Here is a tiny trained network, its code and every weight. The questions are about switching its units off for an input and a class, where a switched-off unit gives its printed mean instead of its output.

import numpy as np


def w(rows, s, z=0):
    codes = np.array(rows[::2]) - 128.0
    scale = np.full(codes.shape[1], s)
    scale[-1] = z or s
    return codes * scale


def f(y):
    return y / 2 * (1 + np.tanh(0.7978845608 * (y + 0.044715 * y**3)))


def log_softmax(a):
    a = a - a.max(-1, keepdims=True)
    return a - np.log(np.exp(a).sum(-1, keepdims=True))


def net(x, mask):
    res = np.array(x, float).reshape(1, 5) / 4 @ E
    y = f(res @ A[0][:, :-1].T + A[0][:, -1])
    res = res + np.where(mask, y, B[0][:, -1]) @ B[0][:, :-1]
    return log_softmax(res[-1] @ U[:, :-1].T + U[:, -1])


A, B = {}, {}
E = w([
[23,136,244],'x0',
[111,1,239],'x1',
[4,126,105],'x2',
[149,166,164],'x3',
[155,38,66],'x4',
],0.0086)
A[0] = w([
[73,27,63,91],'n1',
[160,69,126,131],'n2',
[1,152,204,124],'n3',
[167,144,51,146],'n4',
[175,43,39,71],'n5',
[168,157,181,127],'n6',
[85,106,65,216],'n7',
[160,155,218,120],'n8',
[183,254,100,180],'n9',
[56,135,108,254],'n10',
],0.0086)
B[0] = w([
[171,60,183,176],'n1',
[161,98,68,166],'n2',
[95,133,141,233],'n3',
[142,111,69,213],'n4',
[204,160,172,203],'n5',
[77,255,178,150],'n6',
[118,54,98,220],'n7',
[116,167,135,168],'n8',
[55,190,53,255],'n9',
[66,73,110,244],'n10',
],0.0093,0.0086)
U = w([
[253,131,120,38],'0',
[97,150,127,107],'1',
[80,65,159,77],'2',
[118,79,52,130],'3',
[161,181,47,103],'4',
[178,37,111,59],'5',
[127,51,90,255],'6',
[198,156,181,209],'7',
],0.014,0.0076)

Each question gives the input, the list of numbers given to net, and the class t.
The units are the neurons (one row each of A and B). Each row of codes is followed by its name. A weight is (code - 128) times the scale printed after its matrix; where a second scale follows, it is the last column's (A, B and U).
mask holds one flag per neuron, in row order. A switched-off neuron (its flag False) gives its mean, the last column of its row in B, instead of its output. The means were averaged over made-up inputs and are rounded, as every weight is.
A unit's drop is (log p(t) with every unit on - log p(t) with that unit switched off) / (log p(t) with every unit on - log p(t) with every unit switched off).
The circuit of an input: a set's keep is (log p(t) with only the set's units on - log p(t) with every unit switched off) / (log p(t) with every unit on - log p(t) with every unit switched off). Starting from all 10 units, units are removed one at a time, each time the one whose removal leaves the highest keep (on an exact tie, the one counted first), for as long as the keep stays at least 0.8.
units of the circuit, in order: the units of the circuit, biggest drop first
unit that matters most: the unit with the biggest drop
k most important neurons: the k neurons with the biggest drops, biggest first
drop of u: that unit's drop, to one decimal
input [-3,8,4,-8,4], class 5: unit that matters most : n1
input [-6,1,6,-6,7], class 5: units of the circuit, in order : n1, n5
input [-2,1,-4,3,2], class 0: units of the circuit, in order : n10, n9
input [-2,5,5,-1,2], class 5: 2 most important neurons : n9, n1
input [-4,1,-2,1,2], class 0: 4 most important neurons : n10, n5, n9, n3
input [-3,4,6,-8,2], class 5: units of the circuit, in order : n1, n9
input [-5,4,1,8,-2], class 7: units of the circuit, in order : n10, n7
input [-3,3,4,-4,1], class 5: units of the circuit, in order : n9, n1
input [5,-6,7,-8,2], class 2: units of the circuit, in order : n3, n9, n10
input [-2,5,-8,2,8], class 0: units of the circuit, in order : n5, n10
input [4,-2,2,-6,-2], class 2: units of the circuit, in order : n4, n9, n10
input [-5,3,1,2,2], class 5: units of the circuit, in order : n9, n6, n5
input [-5,4,6,-2,0], class 5: units of the circuit, in order : n9, n1
input [-1,-1,-7,-6,8], class 0: units of the circuit, in order : n5
input [-2,5,5,3,3], class 5: 2 most important neurons : n9, n1
input [-2,8,-2,7,3], class 7: units of the circuit, in order : n10, n7
input [8,-4,4,-8,2], class 2: 2 most important neurons : n3, n4
input [-7,0,2,5,4], class 0: 4 most important neurons : n5, n10, n3, n9
input [0,6,-8,5,6], class 0: 2 most important neurons : n2, n10
input [-8,-1,3,2,6], class 5: most important neuron : n5
input [-4,5,2,-2,-2], class 5: drop of n9 : 0.8
input [4,-3,8,-5,-3], class 2: drop of n4 : 0.1
input [4,3,-8,4,4], class 7: drop of n7 : 0.1
input [-2,-1,-7,4,-5], class 4: drop of n9 : 0.7
